-24, 19, -21, 5, -21 : (52)
29, -23, 29, 6, 29 : (110)
86, -6, 106, 108, 25 : (127)
29, -23, 25, 29, 104 : (66)
29, -23, 29, 25, 20 : (85)
chg (85): 29, -23, 30, 25, 20
3, 29
key -> tag
20 -> K_421
-21 -> K_686
join (52) 5: 
K_686
asked: 29, -23, 25, 29, 104
(66)
chg (110): 29, -23, 29, 5, 29
4, 6
asked: 29, -23, 29, 6, 29
(110)
chg (66): 29, -23, 24, 29, 104
3, 25
rev: 25, 29, -23, 29
(85)

-2, -93, -11, 0 -> (17)
14, -37, -1, 0 -> (121)
-2, -93, -11, 12 -> (83)
10, 12, -3, -4 -> (75)
-14, 52, -9, -5 -> (111)
chg (75): 10, 13, -3, -4
2, 12
asked: 10, 12, -3, -5
(75)

-2, 0, -12, 2, -3, -45, 7, 72, 88, 4, 19, -5, -7, -57, 4, 0, 6, -27, -26, -14, 2, -2, -12, 1, 16, -26, -19, -1, 31, -9, 0, 1, -4, -9, -10, 21, -10, 43, 5, 2, 1, 3 : (56)
-2, -2, -1, -4, -1, 0, 0, 45, 20, -20, -9, -3, 1, -2, -2, 0, 60, 8, -8, 21, -1, 1, 14, 0, -4, -8, 19, 1, 63, 2, -3, 0, 0, 0, -2, -6, -4, 16, -2, -6, -2, 11 : (89)
-2, 0, -12, 2, -3, -45, 7, 72, 88, 4, 19, -5, -7, -57, 4, 0, 6, -27, -26, -14, 2, -2, -10, 3, 27, -27, -35, -2, 48, -12, -1, 2, -6, -19, -12, 9, -12, 39, 0, 2, 1, 9 : (15)
key -> tag
88 -> K_799
-2 -> K_356
1 -> K_392
join (15) 41: 
K_392
asked: -2, -2, -1, -4, -1, 0, 0, 45, 20, -20, -9, -3, 1, -2, -2, 0, 60, 8, -8, 21, -1, 1, 14, 0, -4, -8, 19, 1, 63, 2, -3, 0, 0, 0, -2, -6, -4, 16, -2, -6, -2, 11
(89)
asked: -2, 0, -12, 2, -3, -45, 7, 72, 88, 4, 19, -5, -7, -57, 4, 0, 6, -27, -26, -14, 2, -2, -10, 3, 27, -27, -35, -2, 48, -12, -1, 2, -6, -19, -12, 9, -12, 39, 0, 2, 1, 9
(15)

-26, -8, 58, 15, -16, 25, -28, 33, -13, -36, 23, -3, 8, 64, -6, 2, -29, -39  (99)
24, -3, 16, -18, 39, 26, 4, -18, 5, 0, 7, 4, 15, 23, 14, 40, 23, 16  (27)
6, -16, 12, -26, 37, -8, -6, 29, -29, -13, 13, -7, 3, -19, -16, 15, -29, -10  (216)
3, 28, -94, 16, -22, 20, 29, -2, 3, 6, -39, -16, 0, 4, 38, -40, 21, 12  (203)
4, 18, -21, -34, 5, 33, 36, -63, -13, -4, 26, 22, 7, 24, 35, 15, 1, 4  (30)
-29, -1, 54, -20, 18, -14, -7, -16, -11, -1, 17, 12, -10, -5, -25, 1, -23, -12  (181)
-16, 11, -8, -14, 38, 20, 14, -1, -19, -6, 31, 16, -4, 21, -2, 22, -16, -31  (24)
-10, 20, -56, -46, 28, 13, 22, -18, -24, -21, 24, 7, 0, 40, 24, 6, 1, -15  (152)
15, 23, 14, 40, 23, 15, -11, 28, 11, 19, -22, -14, 17, -29, -18, -29, 18, 5  (71)
-15, 6, 37, -9, 32, 29, -5, -13, -4, -26, 35, 4, -10, 48, -1, 40, -18, -15  (145)
23, 13, 5, -38, 19, 9, -1, -25, -8, -6, 27, 3, -9, 30, 30, 14, -3, 40  (79)
-16, -29, 26, 46, -32, -41, -38, 24, 24, 14, -28, -29, -3, -7, -42, -38, 39, -6  (113)
chg (113): -16, -29, 26, 46, -33, -41, -38, 24, 24, 14, -28, -29, -3, -7, -42, -38, 39, -6
5, -32
rev: 16, 23, 40, 14, 23, 15
(27)
Table of tags by key:
-18 -> K_53
-17 -> K_622
33 -> K_857
24 -> K_335
29 -> K_95
15 -> K_63
32 -> K_90
join (99) 8: 
K_857
chg (99): -26, -8, 58, 15, -16, 25, -28, 33, -13, -36, 23, -3, 8, 64, -6, 3, -29, -39
16, 2
chg (24): -16, 11, -9, -14, 38, 20, 14, -1, -19, -6, 31, 16, -4, 21, -2, 22, -16, -31
3, -8
asked: 15, 23, 14, 40, 23, 15, -11, 28, 11, 19, -22, -14, 17, -29, -18, -29, 18, 5
(71)
rev: 6, 24, 40, 0
(152)

49, 21, 5, -89, 5, -23, 91, -101, -80, -29, -68, 67, -104, 61, -69, -81, 95, -105, -90, -49, -51, -76, 66, -43, -28, 30, 108, -17, 88, -34, -18, -88, -59, -55, -60, -7, -56, 77, -19, -63, 29 : (60)
-28, 89, 59, -105, 5, -34, -99, -45, 12, -107, 16, 11, 35, -40, 110, 110, 64, 38, 51, 34, -96, -65, -61, -78, -35, -9, -59, -4, 74, -41, -96, 1, 9, 37, -35, 72, 45, -89, -108, -79, 25 : (4)
65, 90, -106, 105, -71, -105, -26, 42, 10, 28, -73, -38, 94, -70, -60, -108, -79, 108, 105, 90, -19, -104, -16, 22, -98, 69, 73, -11, -44, -85, 95, -91, -31, 70, 33, 32, -82, 77, -6, 33, -52 : (26)
tags:
-69 -> K_427
-60 -> K_995
-105 -> K_975
110 -> K_569
join (60) 15: 
K_427
rev: 110, 110, -40
(4)
asked: 49, 22, 5, -89, 4, -23, 91, -101, -79, -29, -68, 68, -103, 61, -69, -81, 95, -104, -90, -49, -52, -76, 65, -42, -27, 30, 110, -16, 88, -34, -18, -88, -59, -54, -60, -8, -56, 77, -18, -64, 28
(60)

-11, -5, -17, 5, 10, 24, 8, -3, -18, -11, 32, 26, -15, -20, 21, -18, 33, 30, 19, -25, -2, -6, -6, 2, 4, 3, 1, 15  (135)
-44, 8, 4, 7, 10, 36, 40, 54, -27, -37, 62, 54, -16, -28, 22, -22, 38, 77, 45, -69, 21, 5, 16, 17, -28, 6, 5, 45  (13)
21, -18, -69, 8, 20, 20, -40, -88, -22, 1, 39, 7, -13, -15, 47, -29, 45, 10, 45, 1, -28, -14, -61, -30, 74, 15, -8, 3  (72)
21, -9, -16, -2, -1, -26, -40, -38, 14, 1, -9, -20, 15, 32, -6, 20, -23, -20, 31, 25, -5, 17, -33, -23, 49, 16, -8, -11  (40)
-10, 10, 50, -7, -17, -29, 19, 59, 25, -5, -31, -12, 18, 30, -42, 34, -48, -18, -12, 6, 24, 25, 34, 14, -38, -2, 2, -3  (41)
-16, 5, 6, 0, 3, 17, 22, 24, -10, -8, 16, 18, -10, -16, 7, -11, 16, 25, -1, -24, 5, -6, 16, 12, -23, -3, 5, 13  (48)
1, -11, -35, 2, 11, 6, -24, -32, -11, -15, 35, 13, -3, 3, 23, -8, 18, 24, 55, -14, -4, 9, -40, -21, 46, 15, -7, 15  (178)
20, -12, -21, -2, -1, -21, -40, -45, 10, 7, -11, -21, 9, 22, 1, 12, -15, -27, 19, 29, -12, 9, -33, -24, 47, 13, -8, -14  (16)
-2, -17, -63, 10, 22, 27, -29, -54, -30, -23, 67, 27, -16, -14, 50, -27, 50, 49, 83, -31, -11, -2, -55, -26, 68, 26, -8, 26  (63)
-39, 1, -18, 9, 16, 41, 29, 29, -33, -37, 74, 51, -19, -31, 36, -30, 51, 78, 59, -68, 14, 2, -2, 8, -6, 9, -1, 47  (98)
chg (48): -15, 5, 6, 0, 3, 17, 22, 24, -10, -8, 16, 18, -10, -16, 7, -11, 16, 25, -1, -24, 5, -6, 16, 12, -23, -3, 5, 13
1, -16
asked: -10, 9, 51, -7, -16, -29, 20, 58, 23, -4, -31, -11, 17, 29, -42, 34, -48, -15, -12, 4, 23, 24, 34, 13, -37, -3, 4, -5
(41)

-1, -3, -42, 21, 17, 26, 19 : (82)
-66, -3, -42, 21, 17, 26, 19 : (123)
-78, -17, 118, -40, 8, -52, -22 : (118)
chg (123): -66, -2, -42, 21, 17, 26, 19
2, -3
Table of tags by key:
-79 -> K_899
-78 -> K_308
-2 -> K_776
-66 -> K_173
-17 -> K_527
-1 -> K_369
-65 -> K_879
join (118) 1: 
K_308
asked: -65, -3, -41, 21, 17, 27, 20
(123)
asked: -1, -3, -42, 21, 17, 26, 19
(82)
asked: -2, -3, -42, 22, 17, 25, 19
(82)

-31, 4, 26, -4, 34, 3, 35, 8, 11, -1, -6, 0, -13, -11 -> (170)
-13, 7, 8, 13, -12, 12, 3, -4, -15, 7, 8, -17, 20, -5 -> (64)
43, -39, -37, 38, -14, -48, -68, 22, 17, 12, 13, -15, 3, 29 -> (133)
-4, 34, 3, 35, 8, 12, -1, 23, -42, 6, 3, -17, 19, -49 -> (119)
38, 3, -36, 50, -39, -16, -37, 17, 69, 35, 51, 4, -16, 23 -> (6)
-15, -37, 16, -19, -20, -26, -12, -28, -6, -16, -19, 9, 15, -11 -> (156)
-34, 81, 23, -65, 28, 64, 86, 17, -60, -2, -4, -27, 4, -29 -> (160)
-41, 27, -6, 35, 4, 57, 10, -5, 43, 12, 28, -31, -14, 6 -> (140)
key -> tag
-43 -> K_835
35 -> K_231
-41 -> K_15
43 -> K_693
11 -> K_89
-42 -> K_788
-15 -> K_920
-6 -> K_70
17 -> K_715
join (119) 9: 
K_788
rev: 11, 8, 35
(170)
rev: -1, 11, 8, 35, 3, 34, -4
(170)
rev: 4, 51, 35, 69
(6)
asked: -31, 4, 26, -4, 34, 3, 35, 8, 11, -1, -6, 0, -13, -11
(170)

-115, 89, -78, -45, -67, 31 = (95)
57, -74, 35, 16, 92, -51 = (90)
54, -72, 33, 15, 93, -52 = (80)
chg (80): 54, -72, 33, 15, 93, -51
6, -52
chg (90): 57, -73, 35, 16, 92, -51
2, -74

5, 69, 7, -40, -26  (146)
9, -13, -9, 22, -45  (120)
-37, 28, 43, -22, -42  (29)
56, -10, 12, -50, -20  (167)
15, -29, -30, -22, -42  (46)
60, -66, 42, 0, -84  (69)
-27, 17, -36, 15, -28  (45)
chg (45): -27, 17, -36, 15, -27
5, -28
rev: -28, 15
(45)
asked: 15, -29, -30, -22, -42
(46)
asked: 8, -12, -9, 22, -44
(120)
rev: 0, 42
(69)
chg (146): 5, 69, 6, -40, -26
3, 7

-27, 69, -57, 75 = (47)
61, -2, -44, 85 = (130)
61, -89, 83, -14 = (62)
82, -14, 15, -43 = (104)
58, 77, -26, 57 = (142)
9, 37, 82, -77 = (131)
rev: -14, 83
(62)
tags:
-2 -> K_20
83 -> K_125
-44 -> K_581
join (130) 3: 
K_581

-61, -40, 6, 68, -83, -11  (137)
-77, 74, -65, -42, -4, 2  (179)
-70, 82, -13, -70, -73, -27  (94)
22, 35, 35, 5, 65, 74  (161)
83, 41, -80, 51, -30, -20  (168)
-70, 82, -13, -70, -1, 2  (100)
-51, -59, 63, 14, -74, -69  (129)
-61, -40, 6, 68, -83, -8  (122)
chg (137): -61, -40, 6, 68, -83, -12
6, -11
asked: -78, 75, -66, -43, -2, 1
(179)

-1, 75, 33, 32, 37, 28, -14, -22, 75, -22, -22, -14, 101, 34, -18, 24, 34, -54  (2)
-15, 78, 31, 46, 40, 27, 2, -13, 46, -2, -26, 2, 37, 78, -20, -60, 78, -29  (126)
-35, 91, 52, 49, 108, 85, 49, 7, 16, 78, -26, 37, -2, 2, -6, -83, 111, 28  (108)
key -> tag
33 -> K_669
-13 -> K_986
32 -> K_98
52 -> K_197
31 -> K_677
30 -> K_114
join (126) 3: 
K_677
rev: 78, 37, 2, -26, -2
(126)
asked: -14, 77, 32, 47, 38, 26, 1, -13, 45, -2, -26, 4, 36, 78, -20, -61, 76, -29
(126)
chg (126): -14, 78, 31, 46, 40, 27, 2, -13, 46, -2, -26, 2, 37, 78, -20, -60, 78, -29
1, -15

